Here is a tiny trained network, its code and every weight. The questions are about switching its units off for an input and a class, where a switched-off unit gives its printed mean instead of its output.

import numpy as np


def w(rows, s, z=0):
    codes = np.array(rows[::2]) - 128.0
    scale = np.full(codes.shape[1], s)
    scale[-1] = z or s
    return codes * scale


def f(y):
    return np.maximum(y, 0)


def log_softmax(a):
    a = a - a.max(-1, keepdims=True)
    return a - np.log(np.exp(a).sum(-1, keepdims=True))


def net(x, mask):
    res = np.array(x, float).reshape(1, 4) / 4 @ E
    y = f(res @ A[0][:, :-1].T + A[0][:, -1])
    res = res + np.where(mask, y, B[0][:, -1]) @ B[0][:, :-1]
    return log_softmax(res[-1] @ U[:, :-1].T + U[:, -1])


A, B = {}, {}
E = w([
[124,127,125],'x0',
[1,83,177],'x1',
[129,128,129],'x2',
[46,219,108],'x3',
],0.013)
A[0] = w([
[140,46,193,78],'neuron 0',
[207,150,115,137],'neuron 1',
[95,188,136,93],'neuron 2',
[115,122,165,191],'neuron 3',
[132,9,150,82],'neuron 4',
[162,197,73,207],'neuron 5',
[129,143,161,254],'neuron 6',
[107,157,92,116],'neuron 7',
[76,100,155,150],'neuron 8',
[64,134,146,135],'neuron 9',
[96,208,126,91],'neuron 10',
[196,146,56,68],'neuron 11',
[91,76,170,90],'neuron 12',
],0.015,0.0088)
B[0] = w([
[201,137,140,198],'neuron 0',
[17,110,157,221],'neuron 1',
[222,64,225,178],'neuron 2',
[86,173,63,180],'neuron 3',
[67,84,196,215],'neuron 4',
[2,116,109,248],'neuron 5',
[132,16,4,213],'neuron 6',
[141,61,195,164],'neuron 7',
[75,182,101,201],'neuron 8',
[84,137,113,200],'neuron 9',
[201,65,206,194],'neuron 10',
[55,206,168,208],'neuron 11',
[18,233,139,187],'neuron 12',
],0.0082,0.013)
U = w([
[95,210,166,37],'0',
[153,117,250,131],'1',
[115,101,95,209],'2',
[121,118,106,244],'3',
[147,117,43,130],'4',
[204,180,86,35],'5',
[220,182,110,36],'6',
],0.016,0.011)

Each question gives the input, the list of numbers given to net, and the class t.
The units are the neurons (one row each of A and B). Each row of codes is followed by its name. A weight is (code - 128) times the scale printed after its matrix; where a second scale follows, it is the last column's (A, B and U).
mask holds one flag per neuron, in row order. A switched-off neuron (its flag False) gives its mean, the last column of its row in B, instead of its output. The means were averaged over made-up inputs and are rounded, as every weight is.
A unit's drop is (log p(t) with every unit on - log p(t) with that unit switched off) / (log p(t) with every unit on - log p(t) with every unit switched off).
The circuit of an input: a set's keep is (log p(t) with only the set's units on - log p(t) with every unit switched off) / (log p(t) with every unit on - log p(t) with every unit switched off). Starting from the 12 units with the biggest drops (on a tie, the unit counted first), units are removed one at a time, each time the one whose removal leaves the highest keep (on an exact tie, the one counted first), for as long as the keep stays at least 0.8.
units of the circuit, in order: the units of the circuit, biggest drop first
top k neurons: the k neurons with the biggest drops, biggest first
drop when u is switched off: that unit's drop, to one decimal
input [0,7,6,-2], class 0: units of the circuit, in order : neuron 12
input [-7,-5,7,7], class 1: top 3 neurons : neuron 10; neuron 2; neuron 7
input [-4,7,-3,-1], class 0: top 2 neurons : neuron 12; neuron 8
input [1,-4,-6,8], class 1: units of the circuit, in order : neuron 10; neuron 2
input [4,-6,3,8], class 1: top 3 neurons : neuron 10; neuron 2; neuron 7
input [-4,-3,6,-6], class 1: top 2 neurons : neuron 4; neuron 3
input [6,-7,-6,-8], class 1: top 2 neurons : neuron 12; neuron 8
input [-3,4,1,6], class 1: top 3 neurons : neuron 2; neuron 10; neuron 5
input [6,-1,-2,-7], class 1: top 2 neurons : neuron 4; neuron 5
input [-7,5,-7,5], class 2: top 2 neurons : neuron 11; neuron 6
input [6,8,7,0], class 0: top 2 neurons : neuron 12; neuron 8
input [5,7,-7,8], class 1: top 4 neurons : neuron 2; neuron 10; neuron 7; neuron 5
input [-7,4,8,5], class 3: drop when neuron 10 is switched off : -0.1
input [-2,-5,-5,-3], class 0: units of the circuit, in order : neuron 11
input [3,-6,4,-6], class 0: drop when neuron 2 is switched off : 0.1
input [-7,7,7,-1], class 0: drop when neuron 0 is switched off : 0.0
